Below is a small trained network, with its code and all its weights. Each question gives an input and a class and asks what happens when units are switched off, that is, made to give their printed mean instead of their output.

import numpy as np


def w(rows, s, z=0):
    codes = np.array(rows[::2]) - 128.0
    scale = np.full(codes.shape[1], s)
    scale[-1] = z or s
    return codes * scale


def norm(h):
    return h / np.sqrt((h * h).mean(-1, keepdims=True) + 1e-5)


def f(y):
    return y / 2 * (1 + np.tanh(0.7978845608 * (y + 0.044715 * y**3)))


def log_softmax(a):
    a = a - a.max(-1, keepdims=True)
    return a - np.log(np.exp(a).sum(-1, keepdims=True))


def net(x, mask):
    res = np.array(x, float).reshape(1, 2) / 4 @ E
    u = 0
    for l in range(2):
        y = f(norm(res) @ A[l][:, :-1].T + A[l][:, -1])
        res = res + np.where(mask[u : u + 4], y, B[l][:, -1]) @ B[l][:, :-1]
        u += 4
    return log_softmax(norm(res)[-1] @ U[:, :-1].T + U[:, -1])


A, B = {}, {}
E = w([
[181,145,57,134,129,254,206],'x0',
[132,120,200,165,244,181,237],'x1',
],0.0083)
A[0] = w([
[128,168,88,170,170,119,228,130],'0.n1',
[123,112,254,151,171,93,124,150],'0.n2',
[190,113,65,53,122,173,107,2],'0.n3',
[116,76,227,95,209,165,81,24],'0.n4',
],0.0082,0.0022)
B[0] = w([
[110,98,75,180,144,35,171,231],'0.n1',
[181,152,136,88,56,140,56,254],'0.n2',
[185,197,120,6,37,134,92,205],'0.n3',
[47,254,178,65,106,110,129,199],'0.n4',
],0.0075,0.0049)
A[1] = w([
[121,108,169,90,196,141,87,54],'1.n1',
[69,161,209,155,115,138,120,3],'1.n2',
[124,62,134,112,139,102,2,209],'1.n3',
[129,100,79,70,122,143,117,62],'1.n4',
],0.0095,0.0035)
B[1] = w([
[184,219,141,65,143,156,144,122],'1.n1',
[98,135,251,146,85,164,97,154],'1.n2',
[125,87,79,189,200,153,199,254],'1.n3',
[194,160,236,53,163,141,122,157],'1.n4',
],0.014,0.0068)
U = w([
[132,97,88,210,188,127,172,243],'0',
[78,188,253,133,132,109,65,35],'1',
[219,150,97,61,85,164,54,3],'2',
],0.014,0.0034)

Each question gives the input, the list of numbers given to net, and the class t.
The units are the neurons (one row each of A and B). Each row of codes is followed by its name. A weight is (code - 128) times the scale printed after its matrix; where a second scale follows, it is the last column's (A, B and U).
mask holds one flag per neuron, layer by layer. A switched-off neuron (its flag False) gives its mean, the last column of its row in B, instead of its output. The means were averaged over made-up inputs and are rounded, as every weight is.
A unit's drop is (log p(t) with every unit on - log p(t) with that unit switched off) / (log p(t) with every unit on - log p(t) with every unit switched off).
The circuit of an input: a set's keep is (log p(t) with only the set's units on - log p(t) with every unit switched off) / (log p(t) with every unit on - log p(t) with every unit switched off). Starting from all 8 units, units are removed one at a time, each time the one whose removal leaves the highest keep (on an exact tie, the one counted first), for as long as the keep stays at least 0.8.
units of the circuit, in order: the units of the circuit, biggest drop first
k most important neurons: the k neurons with the biggest drops, biggest first
k most important neurons of layer l: the k neurons of layer l with the biggest drops, biggest first
drop when u is switched off: that unit's drop, to one decimal
input [6,0], class 2: 3 most important neurons -> [1.n3 0.n3 1.n4]
input [-1,8], class 1: 2 most important neurons -> [0.n4 1.n3]
input [-8,-4], class 0: units of the circuit, in order -> [1.n3]
input [0,3], class 1: 2 most important neurons -> [0.n4 1.n3]
input [0,-7], class 0: 2 most important neurons of layer 0 -> [0.n2 0.n4]
input [0,7], class 1: 3 most important neurons -> [0.n4 1.n3 0.n2]
input [3,0], class 2: 2 most important neurons -> [1.n3 0.n3]
input [-1,-8], class 0: drop when 1.n3 is switched off -> 0.8
input [-6,-1], class 0: drop when 1.n3 is switched off -> 1.3
input [-5,-3], class 0: drop when 1.n3 is switched off -> 0.1
